Here is a tiny trained network, its code and every weight. The questions are about switching its units off for an input and a class, where a switched-off unit gives its printed mean instead of its output.

import numpy as np


def w(rows, s, z=0):
    codes = np.array(rows[::2]) - 128.0
    scale = np.full(codes.shape[1], s)
    scale[-1] = z or s
    return codes * scale


def norm(h):
    return h / np.sqrt((h * h).mean(-1, keepdims=True) + 1e-5)


def f(y):
    return y / 2 * (1 + np.tanh(0.7978845608 * (y + 0.044715 * y**3)))


def log_softmax(a):
    a = a - a.max(-1, keepdims=True)
    return a - np.log(np.exp(a).sum(-1, keepdims=True))


def net(x, mask):
    res = np.array(x, float).reshape(1, 6) / 4 @ E
    u = 0
    for l in range(2):
        y = f(norm(res) @ A[l][:, :-1].T + A[l][:, -1])
        res = res + np.where(mask[u : u + 15], y, B[l][:, -1]) @ B[l][:, :-1]
        u += 15
    return log_softmax(norm(res)[-1] @ U[:, :-1].T + U[:, -1])


A, B = {}, {}
E = w([
[64,57,181,128,169,209,181,114,105,166,133,59],'x0',
[108,88,98,65,66,79,112,186,85,120,172,72],'x1',
[203,114,108,61,211,160,70,198,131,255,162,166],'x2',
[100,162,227,96,84,101,126,92,199,168,248,149],'x3',
[179,166,204,149,138,188,71,160,65,60,142,101],'x4',
[59,190,81,94,94,188,111,98,47,152,147,190],'x5',
],0.00052)
A[0] = w([
[187,179,181,154,97,161,84,192,103,58,165,142,89],'0.n0',
[176,173,208,151,155,194,103,190,64,35,155,85,15],'0.n1',
[57,206,86,72,135,173,121,76,63,132,129,169,5],'0.n2',
[43,209,95,61,126,176,121,91,55,129,133,175,19],'0.n3',
[106,84,95,25,62,73,106,189,82,110,167,32,58],'0.n4',
[175,63,193,179,169,62,130,201,252,89,97,51,130],'0.n5',
[34,3,185,74,227,219,204,71,75,139,168,40,46],'0.n6',
[104,88,100,24,65,69,117,186,77,115,166,27,64],'0.n7',
[48,197,103,63,122,183,114,104,48,153,125,182,6],'0.n8',
[31,220,90,57,102,182,103,97,47,140,131,174,42],'0.n9',
[187,186,144,210,220,193,206,40,165,146,113,185,72],'0.n10',
[99,131,149,194,38,83,153,58,84,41,64,116,99],'0.n11',
[191,114,102,108,171,157,67,184,116,223,125,141,67],'0.n12',
[174,198,149,195,211,169,186,49,164,128,104,188,68],'0.n13',
[53,64,28,131,134,55,225,110,206,183,122,191,78],'0.n14',
],0.0017,0.0013)
B[0] = w([
[99,129,98,98,95,95,102,90,123,175,87,126,128],'0.n0',
[125,74,148,80,111,119,72,65,101,175,88,85,120],'0.n1',
[170,74,130,164,103,110,141,129,129,127,144,131,84],'0.n2',
[181,71,116,174,105,131,138,119,120,128,152,141,96],'0.n3',
[99,91,175,210,108,165,73,152,182,138,83,227,145],'0.n4',
[193,55,63,191,70,116,158,76,81,167,188,191,254],'0.n5',
[190,250,123,194,65,149,149,166,191,165,73,109,196],'0.n6',
[100,89,174,199,121,166,75,145,192,135,78,230,149],'0.n7',
[178,69,124,159,112,125,139,117,128,130,154,122,89],'0.n8',
[185,76,94,175,112,126,147,104,118,151,165,172,120],'0.n9',
[67,45,158,154,50,119,45,214,160,135,110,188,161],'0.n10',
[108,124,90,87,167,160,112,138,160,114,177,114,226],'0.n11',
[89,124,104,93,158,153,138,116,176,58,182,117,140],'0.n12',
[91,75,130,142,59,115,79,196,147,122,133,155,147],'0.n13',
[124,103,158,59,68,145,29,91,59,172,85,50,210],'0.n14',
],0.0019,0.00096)
A[1] = w([
[135,115,179,78,108,153,43,50,62,177,70,74,109],'1.n0',
[137,162,181,110,93,98,150,110,170,135,203,124,78],'1.n1',
[71,49,179,182,116,139,85,182,163,140,78,209,58],'1.n2',
[164,116,120,64,252,164,136,180,164,157,181,156,7],'1.n3',
[191,109,182,115,140,91,83,82,107,122,90,89,94],'1.n4',
[42,132,136,158,107,91,202,67,127,18,109,116,69],'1.n5',
[205,176,212,164,148,168,73,145,65,46,143,152,90],'1.n6',
[132,161,217,117,90,100,142,100,181,169,229,136,91],'1.n7',
[241,14,158,176,147,55,187,120,138,128,146,100,68],'1.n8',
[150,90,42,152,169,141,139,183,84,86,47,109,54],'1.n9',
[130,108,53,149,191,141,149,190,100,102,65,87,45],'1.n10',
[174,124,133,71,190,161,85,166,109,233,126,177,121],'1.n11',
[102,177,133,187,56,124,179,81,121,64,90,102,142],'1.n12',
[92,112,167,148,129,90,173,99,151,59,104,117,50],'1.n13',
[179,227,59,79,78,21,77,137,117,88,120,200,77],'1.n14',
],0.002,0.0011)
B[1] = w([
[72,87,36,88,83,3,242,81,247,158,115,100,162],'1.n0',
[92,131,110,117,186,167,147,142,39,106,49,165,151],'1.n1',
[43,66,192,178,55,82,37,197,174,76,96,167,163],'1.n2',
[123,138,56,94,142,175,64,168,156,73,170,50,115],'1.n3',
[2,114,56,108,86,181,151,115,147,189,103,129,119],'1.n4',
[154,105,47,65,170,171,38,206,195,122,216,87,198],'1.n5',
[69,71,43,89,75,56,173,120,199,231,111,135,129],'1.n6',
[76,158,108,80,177,105,181,106,13,24,48,227,223],'1.n7',
[121,130,30,143,34,248,128,71,52,189,234,202,144],'1.n8',
[44,165,206,66,141,111,172,86,74,106,164,231,208],'1.n9',
[92,210,216,83,131,88,158,100,88,89,125,216,164],'1.n10',
[93,100,67,127,86,120,102,138,183,46,176,81,219],'1.n11',
[179,112,92,72,186,136,93,206,175,170,186,129,254],'1.n12',
[107,141,72,94,128,175,59,141,111,121,145,147,111],'1.n13',
[122,133,228,213,119,252,218,164,170,217,88,34,204],'1.n14',
],0.0017,0.00082)
U = w([
[157,142,6,8,252,239,20,250,250,7,249,10,231],'0',
[6,7,250,247,2,113,7,249,242,72,21,249,203],'1',
[249,15,7,232,12,248,227,8,7,227,250,248,164],'2',
[9,248,240,14,242,76,250,69,10,14,6,241,217],'3',
[221,245,227,245,105,247,248,217,247,246,7,11,201],'4',
[2,19,19,10,10,12,214,8,242,248,22,12,127],'5',
[238,85,239,210,187,9,43,26,74,77,79,13,5],'6',
[236,66,250,205,248,2,5,7,16,127,99,8,3],'7',
],0.0035,0.0034)

Each question gives the input, the list of numbers given to net, and the class t.
The units are the neurons (one row each of A and B). Each row of codes is followed by its name. A weight is (code - 128) times the scale printed after its matrix; where a second scale follows, it is the last column's (A, B and U).
mask holds one flag per neuron, layer by layer. A switched-off neuron (its flag False) gives its mean, the last column of its row in B, instead of its output. The means were averaged over made-up inputs and are rounded, as every weight is.
A unit's drop is (log p(t) with every unit on - log p(t) with that unit switched off) / (log p(t) with every unit on - log p(t) with every unit switched off).
The circuit of an input: a set's keep is (log p(t) with only the set's units on - log p(t) with every unit switched off) / (log p(t) with every unit on - log p(t) with every unit switched off). Starting from the 12 units with the biggest drops (on a tie, the unit counted first), units are removed one at a time, each time the one whose removal leaves the highest keep (on an exact tie, the one counted first), for as long as the keep stays at least 0.8.
units of the circuit, in order: the units of the circuit, biggest drop first
top k neurons: the k neurons with the biggest drops, biggest first
top k neurons in layer l: the k neurons of layer l with the biggest drops, biggest first
input [-2,7,-3,0,8,3], class 5: units of the circuit, in order : (0.n1; 1.n0)
input [-8,0,-1,-4,5,-2], class 4: top 2 neurons in layer 1 : (1.n14; 1.n7)
input [3,-7,4,-6,2,4], class 1: units of the circuit, in order : (0.n10; 1.n2)
input [2,4,-6,1,6,2], class 0: top 3 neurons : (0.n14; 1.n5; 1.n12)
input [-8,-5,2,6,0,6], class 4: top 2 neurons : (1.n14; 0.n5)
input [-3,-1,2,8,-7,-2], class 3: units of the circuit, in order : (1.n7)
input [-4,7,-1,7,-4,-1], class 1: top 4 neurons : (0.n4; 0.n7; 1.n2; 1.n9)
input [1,5,-2,0,-3,-5], class 1: top 2 neurons : (0.n7; 0.n4)
input [-8,-1,7,8,-7,-4], class 3: top 2 neurons : (1.n7; 1.n5)
input [-5,8,2,-8,-6,-3], class 1: units of the circuit, in order : (0.n4; 0.n7)
input [2,4,-4,6,-4,-8], class 2: units of the circuit, in order : (0.n5; 1.n8)
input [5,-3,-6,6,-1,0], class 0: top 4 neurons : (1.n5; 1.n12; 1.n9; 1.n10)
input [-4,-5,3,-4,-1,-1], class 1: top 2 neurons in layer 0 : (0.n10; 0.n13)
input [7,-3,-4,-4,7,2], class 4: units of the circuit, in order : (0.n6)
input [7,2,-5,-1,8,-8], class 2: top 2 neurons : (0.n5; 1.n8)
input [7,-4,2,1,-5,4], class 4: top 2 neurons : (0.n6; 0.n5)
input [7,6,3,4,4,0], class 4: top 4 neurons : (0.n6; 0.n10; 0.n13; 1.n9)
input [0,-7,-7,-4,2,-6], class 0: units of the circuit, in order : (1.n5; 1.n12)
input [-6,3,-6,4,-6,-7], class 2: top 3 neurons : (0.n5; 1.n8; 0.n6)
input [-5,-4,-2,-6,7,-4], class 5: top 2 neurons in layer 1 : (1.n6; 1.n7)
input [1,-3,3,7,8,-2], class 5: units of the circuit, in order : (0.n1; 1.n0; 1.n6)
input [-2,3,-4,-2,-1,-3], class 0: units of the circuit, in order : (1.n5)
input [-1,0,-8,1,-6,8], class 0: units of the circuit, in order : (1.n5; 1.n12)
input [-5,-6,2,7,8,4], class 5: units of the circuit, in order : (1.n6; 0.n1; 1.n0)
input [-8,5,-8,3,0,7], class 0: top 3 neurons in layer 0 : (0.n5; 0.n6; 0.n11)
